Each row is followed by its class.
[  2  -2  -1   7  -4 -13   9 -12   3  -6  -1   2  28   8   0   0 -24   2
  -1  -5  10   1 -19  -5  18   8  -6 -12   0 -10  13  12 -31   2 -12   7
   1   8  -5  -8  13  -3   8  10  -3  -7  10   6   4  12 -19  10  -4 -17
  -3]  DZ
[ -3  26  -8   0   1  -2   6 -20  10   1  -9  -4  15   4   8 -10  -6  -1
 -10   0  -4   2  -3  -2   6   0 -14 -29 -23  -1  18  23 -45   6  -6  14
   1 -18  -4 -20   4  -1  21  10  -1  22  16   6   1  11 -16  10  -6 -28
  -3]  QP
[  2  23  15   5   5  -8  -4 -10  28  -2  -5   9  24  12   2  32  -8  22
 -16 -24   1   7  -5  -3   7  -5  -5 -10 -14 -13  33  18 -45  10   0   2
   7  -9  -7 -14  22 -19  14   6   5  24  30   5   0   0 -11  12   7 -20
   1]  Dm
[ -1   5  11   2  -6  -4  -3  -3   2   8  -4   2  20  15   2   0  -4  24
 -21   0   3   9   4   4   7   0   0  12   0   1  31  11 -19   8   8   4
   7  -7   1   0  15 -22  14  -3  10  20   7  -1  -1   4   3   6   2 -15
   1]  Dm
[ -5   4   8   4   2  -5   1   0   3   0   4   4  19  21   1   5  -1  21
 -13  -6   1   7 -12  -4   5   8  -6  -6   0   2 -21   0 -30   4 -11   5
   1   8  -8  -5  14 -18  29   6   5  13   8  -3   2  10  -8   6  -8 -20
  -6]  Dm
[  7  -1 -30   5  -7   1  13 -22   2  -1 -20   0  14   8   3 -12 -33 -17
 -20  -3   5  -9   0  -4 -11  10 -14 -29  -4  -2   7  13   2   6  15   4
   2 -19   1 -22 -16   0   7   8  -8  30   7  20  -5 -15 -11   0   1  -4
  -1]  RL
[ -1   8  10   1  -5  -5  -4 -12   1   1  -6   2  24  18  -6 -12 -22  10
  -7  -8   4  -7  -5   1  10   0  -5 -15  -6  -6  28  19 -29   9  -6  -1
   7  -8  -2 -12   3 -13   7   2  -1  24  12   7  -2   1  -1   9   5  -2
  -5]  QP
[  0   8   8   4  -3  -7  -2  -6   8   3   2   0  31  12  -2  -3 -14   4
  -1   1   0   0  -6   1  13 -20  -1  -5 -11  -8  23   4 -19  14  -1   5
   1   1  -3  -2   0  -9  11   1   1   8  -8   4   1   2 -12   7  -2 -15
  -9]  NF
[  5  21   8  -5  -2   9   3  -8  -3   2  -8   3   7   7  -1  -5  -9  11
 -13   3   5   6   3  -3   6   9  -9  -3 -10   3  26  14 -20   5   2   2
   4 -22   0  -8  11 -14   9   2   6  27   9   5  -1   3  -3   9   5 -11
   2]  Cr
[  5   5 -24 -17 -15   3   7 -33   1   3 -20  -3   2 -49   0  -7 -26 -11
 -20  -7  -5  -4   4  -8  -3  24 -11 -24   4   5  24  15   6   7  12   2
  -6  -9  -3 -19 -14  -2   1   2  -9  26  13  19  -6  -9   4   1  -3  -4
   6]  RL
[ 10  -8 -24 -12 -14  -7   9 -18  -2   0 -19  -1  -2   2   2 -13 -28 -16
 -16  -3  -7  -3   3  -5 -12  11  -9 -18   4  -1   3  10  14   3  18   1
  -1 -15  -6 -15 -15  -2  -4   2  -9  18   1  16  -7 -16  -6   7  -2   0
   4]  RL
[ -1  16   0  12  -3  -7  -1  -9   5  -4   4   3  15   9   2  -3  -3  -1
 -10  -4  -2  -1 -12  -8   8  -5  -2 -18 -14 -24  21   8 -37   6 -10   8
  -1 -15  -5 -19   4 -12   6  11   5  -3   7   2   6   0 -12   6 -10 -28
  -2]  NF
[  8  27  -3 -10 -16   9   6  -1   3  -1 -13  -4  -4  -4   0 -10  -3  -4
 -17  -3   0  -1   9  -2   7   6  -2 -10 -11   6  24   9 -13   3  11   7
   0 -33  -6 -17   3 -13   7  16   2  17   1   7  -2  10   7   8  -1 -13
  10]  Cr

Each row is followed by its class. Each block has new classes.
[ -1   0   4   3  -1   2   2  -3  -6  -4  -6   0  -2   1   3  -3  -4   2
  -4  -6  -3  -5   1   0  -5   6   1  -5   2   2 -11  -3  -7  -6  -5   0
  -1  -3  -2   1  -3   2  -2   2   2  -1   8  -1   6  -7   6   1   2  -7
  -4]  JM
[ -1   8   8   5   2  -3   4   1  -5  -5  -3  -1   9  -7   5  -1  -5  12
 -27 -10  -3  -3   9  -5   1 -13  -5  -9  -2  -2  19 -17   5   1   2   5
  -3  -5  -3  -3  10   7 -15   3   9   6   1  -4  -1  -2   0   1   3 -14
   3]  RG
[ -1   6  -5  -6  -8   4 -21  10  30  16   2  -1  14   3   4   9   1   7
  -3  21  13  -5   0   2 -12 -36  -6   5  -8  -4  25   8  31   9 -13  -8
  -5  16  19  -6   7 -14   7 -16   2  -6 -25 -12   3  -4 -22 -10   8  16
  27]  JM
[-4 -5 -2  3 -1  3  0  0 -1 -2 -2  1 -6  2  3 -1 -1 -1  1  0  1 -4  1  0
 -3  0  4 -2 -5  3 -2  1 -5 -3 -5  0 -1  4  0 -4 -1 -1 -1  1  1  0  4 -1
  6 -7  6 -9  1 -1 -4]  RG
[ -2  -5  -5  -4  -7   9  -3   1   0   3  -4   2 -12   4   4  -1   1  -6
  20   6   1  -1  -4   8  -8  16   7   2   2   1 -11  11  -6  -5 -11  -6
   1   5   2  -4 -15  -7  11  -2   0  -8   2  -5   9 -12  11   4   1   7
  -6]  RG
[ 0  0 -1 -3 -3  4 -3  0  5  3 -3 -5  2  1  3 -1 -4  3  3  5  3 -2  0  2
 -4  4 -2 -1 -7  5  7  0  2  3 -5 -4  1  0  2 -2  1 -1 -1 -3 -2 -2 -3 -2
  2 -5 -1 -4  2  3  2]  JM
[  0  -4   7   3   2  -2  17  -8 -17 -12   3   5  -7  -2  -6  -6  -1  -6
   3 -12 -13   1  -3  -9   8  22   6   0   5   1 -20  -5 -24  -9  18   5
   3  -8 -11  10  -9   8  -7   5  -7   4  18   9  -4   3  16   3  -3  -6
 -20]  JM
[  0  -5   3   3  -1  -3   9  -6  -9  -9   2   2  -1   0  -2  -2  -1  -3
   5  -7  -1  -1  -2  -5   5  11   2  -1   2   4 -12  -3 -15  -5   2   6
   1  -4  -5   2  -4   4  -7   5  -2   1  12   3   1  -2   5  -1  -2  -1
 -10]  JM
[ 4 -3 -1  5 -3 -8  8 -4  3 -2  6 -2  0  7 -5  2 -3 -4  3  9  2  0 -1 -5
  1 -7  1 -1  3  5 -8  1 -5 -5 -6  4  3  5 -1 10  2 -8  0  0 -8  2  2  6
 -3 -5 -7 -6  3  5 -7]  JM
[ -1   1   2   2  -2   2   0  -2  -3   1   0   0  -4   0   3  -1  -1  -2
   0   3   0  -2   1   2  -1   3   1   0   1   1 -11   1   0  -2  -3   2
  -1   2   2   1  -6  -1   1   0   3  -1   1   0   2  -5   0   2   5  -1
  -1]  RG
[  1  -5  -4  -1  -4   3   1   4   1   3  -5   0  -9   5   1   1  -1 -10
  18   8   1  -3  -3   2  -7  14   6   2   1   1 -14  10  -7  -8  -9  -5
   1   6   2   4 -10  -4   9  -2  -3  -7   3  -5   5  -8   4   2   1   9
  -8]  RG
[  1  -5  -3   0  -2   1  -7   3  10   5  -2  -1   2  -5   3   6   0   2
  -4   2   1  -3   4   1  -5 -11  -2   0  -3  -1   9   2   9   3  -8  -3
  -2   1   6  -5   3  -5   2  -4   3  -6  -9  -7   5  -7  -5  -2   3  -3
  11]  JM
[  3   5   6   4   2 -10  11   1  -4  -5   3   0  12  -3   3  -5 -10   7
 -29  -5   0  -4   9  -7   1 -20  -5  -9  -1   1  12 -22   0   3  -1   5
  -1  -3  -4   4  13   5 -18   3   7   4   4   1  -3  -2  -6  -7   9 -12
   1]  RG
[ -3  -3   6   4   6   1   4  -4 -22 -11  -2   6  -6  -3  -3  -7   2  -5
  -3 -13 -13  -1  -2   4   7  20   4  -4   5   3 -17  -6 -14  -4   8   2
   4 -11  -8   0   0   6  -2   7  -1   2  17   5   3  -1  13   7  -4 -15
  -5]  JM
[ 3 -3  3  4 -1 -5 11 -1 -4  1  4 -1 -2  2 -4 -1  1 -4  0 -5 -3 -3  1  0
  2  3  2  0  4  4 -8 -2 -9 -5  0  3  0 -1 -2  3  0  0 -3  3 -3  3  8  2
  1 -4 -3 -1 -6  0 -5]  JM
[ -2  -1  -4  -2  -2   7  -3   1  -4   6  -4   1  -4   0   1   0   2  -4
   6   2   1  -2  -3   3  -4   9   3   1   1  -2  -5   4  -6  -1  -5 -23
  -3   3   1  -5  -7  -2   4  -1   6  -3   0  -3   1   2   4   6   0   3
  -1]  RG
